Below is a small trained network, with its code and all its weights. Each question gives an input and a class and asks what happens when units are switched off, that is, made to give their printed mean instead of their output.

import numpy as np


def w(rows, s, z=0):
    codes = np.array(rows[::2]) - 128.0
    scale = np.full(codes.shape[1], s)
    scale[-1] = z or s
    return codes * scale


def f(y):
    return np.maximum(y, 0)


def log_softmax(a):
    a = a - a.max(-1, keepdims=True)
    return a - np.log(np.exp(a).sum(-1, keepdims=True))


def net(x, mask):
    res = np.array(x, float).reshape(1, 5) / 4 @ E
    y = f(res @ A[0][:, :-1].T + A[0][:, -1])
    res = res + np.where(mask, y, B[0][:, -1]) @ B[0][:, :-1]
    return log_softmax(res[-1] @ U[:, :-1].T + U[:, -1])


A, B = {}, {}
E = w([
[173,118,168,67,101,36],'x0',
[124,65,84,24,138,165],'x1',
[92,86,141,125,1,141],'x2',
[121,10,168,169,158,102],'x3',
[127,128,129,126,127,127],'x4',
],0.0096)
A[0] = w([
[101,128,71,95,93,106,145],'neuron 0',
[155,148,155,66,108,61,211],'neuron 1',
[171,68,116,80,144,193,82],'neuron 2',
[173,168,168,155,200,128,110],'neuron 3',
[73,90,39,133,147,181,169],'neuron 4',
[134,65,194,120,151,122,128],'neuron 5',
[69,124,73,184,178,195,253],'neuron 6',
[59,99,223,97,75,185,49],'neuron 7',
[121,102,128,115,77,118,131],'neuron 8',
[93,55,169,158,141,78,77],'neuron 9',
[145,112,101,105,124,113,115],'neuron 10',
[110,183,138,143,141,79,129],'neuron 11',
[98,105,91,100,139,165,171],'neuron 12',
[195,109,119,88,125,63,137],'neuron 13',
[144,140,147,194,76,100,138],'neuron 14',
[110,178,71,133,124,70,115],'neuron 15',
[86,173,121,94,117,163,171],'neuron 16',
[154,121,73,72,122,121,123],'neuron 17',
[127,175,107,90,118,140,119],'neuron 18',
[111,89,145,146,147,136,92],'neuron 19',
[80,123,140,129,73,124,68],'neuron 20',
[201,77,121,97,120,64,125],'neuron 21',
[83,87,176,154,149,115,62],'neuron 22',
[130,117,82,37,150,156,128],'neuron 23',
[202,129,124,131,204,94,103],'neuron 24',
[110,193,118,249,127,83,208],'neuron 25',
[171,135,99,119,171,68,82],'neuron 26',
[107,126,175,153,50,144,96],'neuron 27',
[156,148,181,117,127,72,147],'neuron 28',
[135,134,99,129,223,135,116],'neuron 29',
[151,31,132,121,163,123,49],'neuron 30',
[99,87,117,160,150,123,105],'neuron 31',
[151,186,118,97,85,161,109],'neuron 32',
],0.012,0.0032)
B[0] = w([
[129,81,145,103,124,98,170],'neuron 0',
[107,147,120,191,12,206,207],'neuron 1',
[208,72,137,148,187,106,182],'neuron 2',
[98,61,155,68,145,124,203],'neuron 3',
[157,133,143,160,50,177,206],'neuron 4',
[123,171,33,125,64,104,186],'neuron 5',
[85,155,190,139,2,202,237],'neuron 6',
[119,145,147,42,171,160,186],'neuron 7',
[121,153,134,63,112,159,171],'neuron 8',
[74,165,74,133,114,72,194],'neuron 9',
[191,64,134,163,143,161,148],'neuron 10',
[114,46,85,113,129,132,182],'neuron 11',
[192,62,125,159,77,132,178],'neuron 12',
[129,172,177,159,16,241,189],'neuron 13',
[189,40,114,114,129,122,192],'neuron 14',
[118,116,73,150,117,106,170],'neuron 15',
[59,114,124,138,76,64,185],'neuron 16',
[203,79,91,135,121,125,174],'neuron 17',
[81,156,29,183,138,39,175],'neuron 18',
[73,189,26,156,102,73,159],'neuron 19',
[72,81,161,44,205,115,169],'neuron 20',
[121,161,117,174,100,200,191],'neuron 21',
[80,113,89,143,123,58,169],'neuron 22',
[142,49,112,142,134,110,196],'neuron 23',
[74,91,122,56,136,173,199],'neuron 24',
[191,7,114,143,110,132,254],'neuron 25',
[77,132,167,76,131,191,174],'neuron 26',
[82,49,152,21,199,206,188],'neuron 27',
[154,153,106,121,58,165,186],'neuron 28',
[55,84,132,46,137,162,195],'neuron 29',
[117,136,68,140,158,79,188],'neuron 30',
[96,233,49,147,107,98,164],'neuron 31',
[55,143,20,137,153,22,189],'neuron 32',
],0.0062,0.011)
U = w([
[68,120,137,1,148,137,67],'0',
[84,172,15,154,110,36,84],'1',
[135,124,108,132,105,120,255],'2',
[137,158,140,172,61,170,86],'3',
[217,48,100,156,133,96,95],'4',
[137,161,153,122,125,95,183],'5',
[192,236,201,177,223,77,81],'6',
[238,243,115,185,233,112,77],'7',
],0.011,0.0092)

Each question gives the input, the list of numbers given to net, and the class t.
The units are the neurons (one row each of A and B). Each row of codes is followed by its name. A weight is (code - 128) times the scale printed after its matrix; where a second scale follows, it is the last column's (A, B and U).
mask holds one flag per neuron, in row order. A switched-off neuron (its flag False) gives its mean, the last column of its row in B, instead of its output. The means were averaged over made-up inputs and are rounded, as every weight is.
A unit's drop is (log p(t) with every unit on - log p(t) with that unit switched off) / (log p(t) with every unit on - log p(t) with every unit switched off).
The circuit of an input: a set's keep is (log p(t) with only the set's units on - log p(t) with every unit switched off) / (log p(t) with every unit on - log p(t) with every unit switched off). Starting from the 12 units with the biggest drops (on a tie, the unit counted first), units are removed one at a time, each time the one whose removal leaves the highest keep (on an exact tie, the one counted first), for as long as the keep stays at least 0.8.
units of the circuit, in order: the units of the circuit, biggest drop first
most important unit: the unit with the biggest drop
k most important neurons: the k neurons with the biggest drops, biggest first
input [-8,5,5,7,-7], class 3: units of the circuit, in order	neuron 6
input [-7,5,1,-7,-4], class 1: 3 most important neurons	neuron 32; neuron 18; neuron 16
input [7,5,0,-7,5], class 1: 2 most important neurons	neuron 32; neuron 18
input [-1,-2,6,6,2], class 0: units of the circuit, in order	neuron 27; neuron 7
input [5,6,-1,-2,5], class 4: units of the circuit, in order	neuron 23; neuron 17
input [-2,4,3,-4,-2], class 1: 2 most important neurons	neuron 32; neuron 25
input [6,-5,0,4,5], class 3: units of the circuit, in order	neuron 13; neuron 1
input [5,-1,-4,-4,-1], class 3: units of the circuit, in order	neuron 1; neuron 13
input [3,-6,-8,-2,8], class 0: units of the circuit, in order	neuron 24; neuron 3
input [5,7,-2,-4,-8], class 2: 4 most important neurons	neuron 25; neuron 13; neuron 1; neuron 14
input [8,-5,-4,7,4], class 3: units of the circuit, in order	neuron 13; neuron 21
input [1,1,8,-8,-1], class 0: 4 most important neurons	neuron 27; neuron 20; neuron 7; neuron 8
input [-7,6,-4,-8,4], class 1: 3 most important neurons	neuron 18; neuron 32; neuron 16
input [8,8,-7,8,-6], class 1: 2 most important neurons	neuron 30; neuron 5
input [8,-6,6,1,-5], class 3: most important unit	neuron 1
input [-7,8,4,1,-7], class 4: 3 most important neurons	neuron 2; neuron 12; neuron 23
input [8,-3,-1,4,3], class 3: units of the circuit, in order	neuron 13; neuron 1
input [-3,0,-1,-5,0], class 1: units of the circuit, in order	neuron 32; neuron 18
input [7,-1,6,7,0], class 1: 2 most important neurons	neuron 9; neuron 5
input [1,4,-1,4,4], class 1: most important unit	neuron 25
input [0,-8,-8,3,1], class 0: 4 most important neurons	neuron 24; neuron 29; neuron 3; neuron 26
input [-5,6,-2,-5,2], class 4: units of the circuit, in order	neuron 23; neuron 12
input [-6,3,-1,-3,1], class 3: 2 most important neurons	neuron 6; neuron 4
input [-5,-1,-7,-3,5], class 0: 2 most important neurons	neuron 29; neuron 3
input [8,-2,7,3,-3], class 3: 3 most important neurons	neuron 1; neuron 13; neuron 21
